Each row has a name. Each question is about the rows just above it.

nokov: [ 98  84 118  97  88 104  97 141 120  64 138  93 132]
Bifam: [118 109 118 130  88 104  97 141 120  64 153 104 145]
dup: [ 91 101 102  92 108 115  88 119 105  85 131  98 141]
What comes right after [138] in the named rows? | [93]
What comes right after [131] in the named rows? | [98]
Right after [119] comes | [105]
The entry that follows [130]: | [88]
The entry that follows [108]: | [115]
What comes right after [85] in the named rows? | [131]

kug: [132 144 128 129 120 132 130 115 126 137 128 114 128 133 126 130 124 122
 120 121 124 130 127 138 127 130 133 130 112 128 123 132 132 125 134 137
 132 124 140 131 128 129 125 128 129 119 124 120 125 130 129 133 130 122
 123 131 119 120 128 130 130 135 127]
Bove: [132 140 127 133 123 135 133 118 135 133 134 116 136 135 120 126 119 118
 122 126 128 133 124 137 135 122 135 135 110 130 118 135 134 119 134 128
 132 121 136 126 126 165 180  99 118 125 130 151 135 102 138 133 145 123
 141 138 116  96 127 149 136 152 150]
fet: [126 142 127 128 117 131 132 118 127 134 123 116 130 134 130 131 125 123
 118 120 124 131 128 136 126 132 132 133 108 126 118 131 129 125 132 140
 131 122 140 134 130 128 122 126 132 120 126 123 124 130 127 129 129 123
 122 131 119 122 125 131 131 132 128]
siz: [136 131  95 128 117 114 117 136 106 145 144 140 122 121 111 156 122 157
 143 147 116 104 113 118 149 125 102 108 135 131 123 120 131 148 119 123
 130 137 119 115 140 172 181 100 117 116 138 152 124  91 147 133 144 123
 120 145 106 109 125 139 141 149 140]
mek: [132 140 127 133 123 135 133 118 135 133 134 116 136 135 120 126 119 118
 122 126 128 133 124 137 135 122 135 135 110 130 118 135 134 119 134 128
 132 121 136 126 126 130 130 125 125 114 126 131 127 131 132 132 124 131
 125 130 125 121 129 127 124 138 119]
Meveb: [101 116 112 137 170  99 147 153 160 171 124 153 188 121 116 145 156 126
 128 113 131 152 145 115  98 188  98 104 111  91 142 158 131 132 125 143
 141 121 140 129 143 138 163 108 159 132 118 127 123 144 116 154 112 148
 113 149 117 132 108 183 118 127  87]
Noni: [113 122 121 134 172 102 141 152 167 174 115 154 194 114 132 128 156 128
 118 124 123 146 147 121 102 171 103 109 116  95 144 172 125 121 115 145
 150 124 144 138 150 140 158  93 163 150 110 124 142 136 114 154 111 143
 127 133 128 132 120 188 116 143  80]
What comes right after [180] in the named rows? | [99]
The entry that follows [167]: | [174]
Which row holds [132 144 128 129 120 132 130 115 126 137 128 114 128 133 126 130 124 122
 120 121 124 130 127 138 127 130 133 130 112 128 123 132 132 125 134 137
 132 124 140 131 128 129 125 128 129 119 124 120 125 130 129 133 130 122
 123 131 119 120 128 130 130 135 127]? | kug

panas: [206 106 186 103 197  67 134 206 188 161]
vad: [128 135  77 101 153 153 188  85 159 158]
Zus: [148 160  71 190 128 193 196 194 166 168]
bapu: [127  60 101 103 197  67 134 206 188 161]
zok: [146 139 186 197 180  49 103 153 135  59]
Right after [106] comes | [186]
Right after [49] comes | [103]
The entry that follows [60]: | [101]
The entry that follows [196]: | [194]
What comes right after [71] in the named rows? | [190]
Right after [159] comes | [158]

Leza: [123 127  96  83  83  84 110  98]
bak: [177 128 106  56 103 116 198 152]
luk: [177 197 106  56 103 178 198  98]
The entry that follows [128]: | [106]
Right after [110] comes | [98]
Which row holds [177 197 106  56 103 178 198  98]? | luk

lep: [148 116 113 125  91 143 193 124 214 138 153]
Guk: [148 116 113 127 104 143  63 192 113 163  70]
nela: [148 140  64 125 156  90 171 192 114 150  63]
The entry that follows [64]: | [125]
The entry that follows [124]: | [214]
What comes right after [163] in the named rows? | [70]
The row with [148 116 113 127 104 143  63 192 113 163  70] is | Guk
The entry that follows [214]: | [138]

letab: [168 124 120 146 139]
zam: [110 137 117 169 156]
viti: [ 91 140  67 109 151]
Vivek: [189 133 104 104  68]
figi: [104 132 124 101 137]
kolil: [126 148 136 155 152]
The entry that follows [136]: | [155]
The entry that follows [155]: | [152]
The entry that follows [132]: | [124]
What comes right after [169] in the named rows? | [156]
What comes right after [140] in the named rows? | [67]
What comes right after [91] in the named rows? | [140]

Movim: [110  60 208 162]
Vuvu: [163 208 124 172]
mam: [163 208 124 173]
roso: [209 210 164 173]
What comes right after [164] in the named rows? | [173]
The entry that follows [209]: | [210]

Bog: [159 131 157 131 194 142]
Gete: [129 118 140 132 146 147]
dafi: [149 193 172 173 131 106]
Right after [132] comes | [146]
The entry that follows [173]: | [131]
What comes right after [118] in the named rows? | [140]
What comes right after [193] in the named rows? | [172]

bebab: [133 121 161 113]
Lof: [ 97  90 131  89]
mipor: [108  93 122 112]
puv: [ 90  58 107 130]
The entry that follows [161]: | [113]
The entry that follows [108]: | [93]
Right after [107] comes | [130]
Right after [122] comes | [112]
The entry that follows [131]: | [89]
Whose row is [ 97  90 131  89]? | Lof
Right after [93] comes | [122]

Buzit: [110 127 136 124 124 122 129 127 126 130 138  96 127 128 138 107 128 135
 140 128 129 129 112 128 128 124 131 127 128 127 127 126 128 126 146 124
 128 131 121 129 157 129 143 125 128 128 133 141 128 127 140 122 131 148
 133 127]
ruzub: [117 124 112 181 121 124 128 127 114 127 131 163 127 129 129 155 128 123
 158 110 129 106 140 127 128 136 125 119 128 130 130 192 128 126 132 130
 134 130 135 129  91 125 131 109 129 125 124 135 128 162 126  93 124 145
 144 128]
pasek: [125 127 135 116 132 131 128 129 129 128 135 135 128 127 149 124 129 122
 147 113 128 127 119 128 126 130 134 130 129 126 127 101 128 127 113 122
 124 127 128 128 135 128 126 133 128 128 136 116 127 134 138 115 130 120
 116 128]
luru: [120 125 114 160 120 126 128 127 114 128 133 148 127 129 122 149 122 127
 148 114 129 128 136 127 121 134 123 121 127 129 129 178 128 127 127 123
 135 130 135 129  89 127 134 112 129 125 125 133 128 151 128  96 124 141
 147 128]
bov: [120 125 133 153 123 122 129 129 129 129 131 104 128 128 136 138 131 132
 110 122 128 129 128 128 127 123 124 127 129 126 130 132 128 126 144 132
 120 129 121 128 140 128 128 126 128 128 128 139 127  95 121 141 127 158
 126 128]
fiza: [110 128 136 125 126 122 129 127 125 130 137  98 127 128 135 108 128 137
 135 126 129 129 116 128 128 124 130 127 128 126 126 125 128 127 144 126
 128 132 120 128 152 129 144 125 129 128 133 141 128 130 138 123 131 144
 133 127]
fave: [130 131 125 102 121 129 128 128 117 129 134 123 128 127 108 127 114 115
 146 136 129 128 123 128 128 124 123 128 127 127 129 129 128 129 120 113
 128 127 128 128 110 131 129 128 128 128 131 130 128 119 127 140 126 137
 139 128]
pigo: [142 136 119 141 121 134 129 130 136 133 127 101 127 128 117 129 125 144
 106 131 129 126 146 128 124 130 134 130 127 130 129 142 128 128 103 131
 149 132 132 130 122 132 116 119 128 128 143 112 129 135 129 147 130 136
 108 129]
bovum: [108 127 131 128 117 128 128 129 126 127 133 149 128 127 144 128 135 126
 143 125 129 127 128 128 128 133 134 130 128 127 127 120 128 127 134 124
 123 129 127 127 132 129 125 128 128 128 139 121 128 109 132  88 130 130
 117 128]
Mizi: [134 132 130  89 120 128 128 129 120 129 139 131 129 126 109 124 114 107
 149 141 129 128 119 128 128 122 132 130 127 127 130 101 127 130 125 111
 127 125 122 127 124 132 125 134 128 129 131 133 128 103 120 158 127 134
 134 128]
Whose row is [117 124 112 181 121 124 128 127 114 127 131 163 127 129 129 155 128 123
 158 110 129 106 140 127 128 136 125 119 128 130 130 192 128 126 132 130
 134 130 135 129  91 125 131 109 129 125 124 135 128 162 126  93 124 145
 144 128]? | ruzub
Whose row is [142 136 119 141 121 134 129 130 136 133 127 101 127 128 117 129 125 144
 106 131 129 126 146 128 124 130 134 130 127 130 129 142 128 128 103 131
 149 132 132 130 122 132 116 119 128 128 143 112 129 135 129 147 130 136
 108 129]? | pigo
Whose row is [108 127 131 128 117 128 128 129 126 127 133 149 128 127 144 128 135 126
 143 125 129 127 128 128 128 133 134 130 128 127 127 120 128 127 134 124
 123 129 127 127 132 129 125 128 128 128 139 121 128 109 132  88 130 130
 117 128]? | bovum
The entry that follows [181]: | [121]
[110 127 136 124 124 122 129 127 126 130 138  96 127 128 138 107 128 135
 140 128 129 129 112 128 128 124 131 127 128 127 127 126 128 126 146 124
 128 131 121 129 157 129 143 125 128 128 133 141 128 127 140 122 131 148
 133 127] is in which row? | Buzit

Zifu: [130 187 207 163]
Suz: [126 143 125 140]
far: [145 129 135 139]
kas: [131 127 128 130]
The entry that follows [126]: | [143]
What comes right after [145] in the named rows? | [129]
Right after [187] comes | [207]
The entry that follows [127]: | [128]

Gemab: [ 93 160 164 161 127 137 184  64  73 112 120 159  99 101 150 107 121 144]
Pak: [138 147 122 131 178 172 127  78 126 138 105 165 153 114 137 186 121 104]
rosen: [ 62 160 116 167 119 121 111  88  86 130  92 104 136 114 149 105  91 159]
bosik: [125 132 103 139 165 123 101  81  90 110 152 133 105 142 139 102 153 156]
zake: [ 62 160 116 167 119 121 111 128  86 130 113 149 136 114 149 163 104 120]
zise: [136 114 136 148 129 145 137 160 106 110 154 139 134 139 104 157 185 140]
What comes right after [122] in the named rows? | [131]
The entry that follows [112]: | [120]
What comes right after [93] in the named rows? | [160]
Right after [184] comes | [64]
Right after [164] comes | [161]
What comes right after [129] in the named rows? | [145]
Whose row is [ 62 160 116 167 119 121 111  88  86 130  92 104 136 114 149 105  91 159]? | rosen

nomu: [189 169 110 125 133 168 148 151  82  51]
vipe: [163 108 124 132 135 145  85 133 125 158]
fefak: [145 168 111  95 147 125 149  99  91 142]
zasiv: [191 175 111 125 135 171 148 156 146  48]
lef: [144 167 116 102 141 125 149 102  96 140]
niku: [149 160  96 148 167 129 138  92  97 146]
The entry that follows [110]: | [125]
What comes right after [151] in the named rows? | [82]
Right after [169] comes | [110]
Right after [147] comes | [125]

lam: [176 163  96 131 106 150 115 134 162  71 131  95 128 114  81 137 105 103
 141 127 147 204  97  89 154 114 101 134  97 156 150 130  97 133 133 146
 165 178]
zas: [138 117 165 111 140 114 130 113 138 127 129 145 128 126 136 136 116 120
  99 126 155 101 113 122 129 141 130 140 133 122 116 115 139 147 145 115
 144 119]
vozib: [176 163  96 131 106 150 115  78 162  71 131  95 128 114  81 137 105 103
 141 127 147 204  97  89 154 114 101 134  97 156 150 130  97 133 133 146
 165 178]
Luvot: [122 129 131 123 124 123 128 113 138 147 128 127 131 141 134 123 126 155
 134 127 147 120 122 130 134 133 132 125 139 126 125 114 121 108 125 129
 141 135]
tob: [138 112 124 128 156 135 117 132 146 144 136 173 109 114 127 117 135 116
 128 130 122 122 130 117 114 121 140 121 143 130 131 146 107 112 142 118
 147 126]
Relu: [112 136 121 132 140 123 136 134 133 130 136 131 107 131 128 130 119 124
 147 123 114 140 134 146 120 120 129 130 119 129 135 128 133 118 123 116
 137 131]
Fova: [122 129 131 123 124 123 128 113 138 147 128 127 131 141 134 123 126 155
 134 127 147 120 122 130 134 133 132 125 139 126 125 114 121 114 125 129
 172 172]
dimor: [124 129 132 122 125 122 131 114 137 148 128 126 129 142 132 124 127 154
 133 129 147 119 123 129 136 133 133 125 141 128 125 114 121 108 126 129
 139 134]
mese: [124 130 133 124 125 123 131 114 135 149 127 125 129 143 131 125 129 154
 131 130 147 122 123 129 135 132 134 126 139 129 125 112 121 106 128 129
 139 134]
ragog: [136 136 104 167 119 138 114 139 116 145 125 131 107 108 115 129 145 142
 160 144  97 135 147 136 128 128 151  98 120 124 135 149  92 119 114 132
 129 115]
ruf: [135 139 107 169 115 138 115 137 113 145 125 125 108 107 112 132 146 145
 160 146  98 134 148 137 130 130 150  97 115 120 134 146  93 123 113 131
 127 114]
Which row holds [122 129 131 123 124 123 128 113 138 147 128 127 131 141 134 123 126 155
 134 127 147 120 122 130 134 133 132 125 139 126 125 114 121 108 125 129
 141 135]? | Luvot
[176 163  96 131 106 150 115  78 162  71 131  95 128 114  81 137 105 103
 141 127 147 204  97  89 154 114 101 134  97 156 150 130  97 133 133 146
 165 178] is in which row? | vozib
Whose row is [124 129 132 122 125 122 131 114 137 148 128 126 129 142 132 124 127 154
 133 129 147 119 123 129 136 133 133 125 141 128 125 114 121 108 126 129
 139 134]? | dimor
Where do [176 163  96 131 106 150 115 134 162  71 131  95 128 114  81 137 105 103
 141 127 147 204  97  89 154 114 101 134  97 156 150 130  97 133 133 146
 165 178] appear? | lam

zez: [178 145  81 110 102 135]
Molef: [178 140  88 113 171 134]
gika: [138 140  48 105 165 106]
topuv: [149 156 139 128 192 141]
Right after [128] comes | [192]
The entry that follows [105]: | [165]
What comes right after [81] in the named rows? | [110]
Right after [113] comes | [171]
What comes right after [139] in the named rows? | [128]
What comes right after [138] in the named rows? | [140]
The entry that follows [156]: | [139]

lom: [121 123 134 134 115 137 136 142 129 128]
pinal: [134 123 130 136 126 125 120 113 117 121]
Fadum: [127 128 125 129 127 128 128 128 129 127]
Gove: [ 95 148 117  88 144 146 162 193 179 160]
sol: [129 128 128 128 129 128 129 121 128 128]
zut: [154 120 107 135 152 162 152 137 150 109]
vulel: [ 98 147 119  92 142 143 160 185 173 157]
keteb: [ 92 152 114  83 146 148 169 201 185 164]
Whose row is [ 95 148 117  88 144 146 162 193 179 160]? | Gove
Right after [113] comes | [117]

miv: [136 119  39 129 118 137]
namo: [ 95 136  96 129 147 137]
Nusod: [ 95 119  39 129 129 137]
What comes right after [118] in the named rows? | [137]
Whose row is [ 95 136  96 129 147 137]? | namo
Whose row is [ 95 119  39 129 129 137]? | Nusod
The entry that follows [96]: | [129]
Where do [136 119  39 129 118 137] appear? | miv

somez: [145 133 154 133 150 155 155 144 186 135 134]
Pebag: [145 133 195 133 150 155 155 165 186 135 107]
pezad: [166 185 138 120 121 147  43 128 114  68 144]
What comes right after [195] in the named rows? | [133]
What comes right after [114] in the named rows? | [68]
Right after [120] comes | [121]
The entry that follows [185]: | [138]
Whose row is [145 133 195 133 150 155 155 165 186 135 107]? | Pebag
Right after [121] comes | [147]
What comes right after [138] in the named rows? | [120]

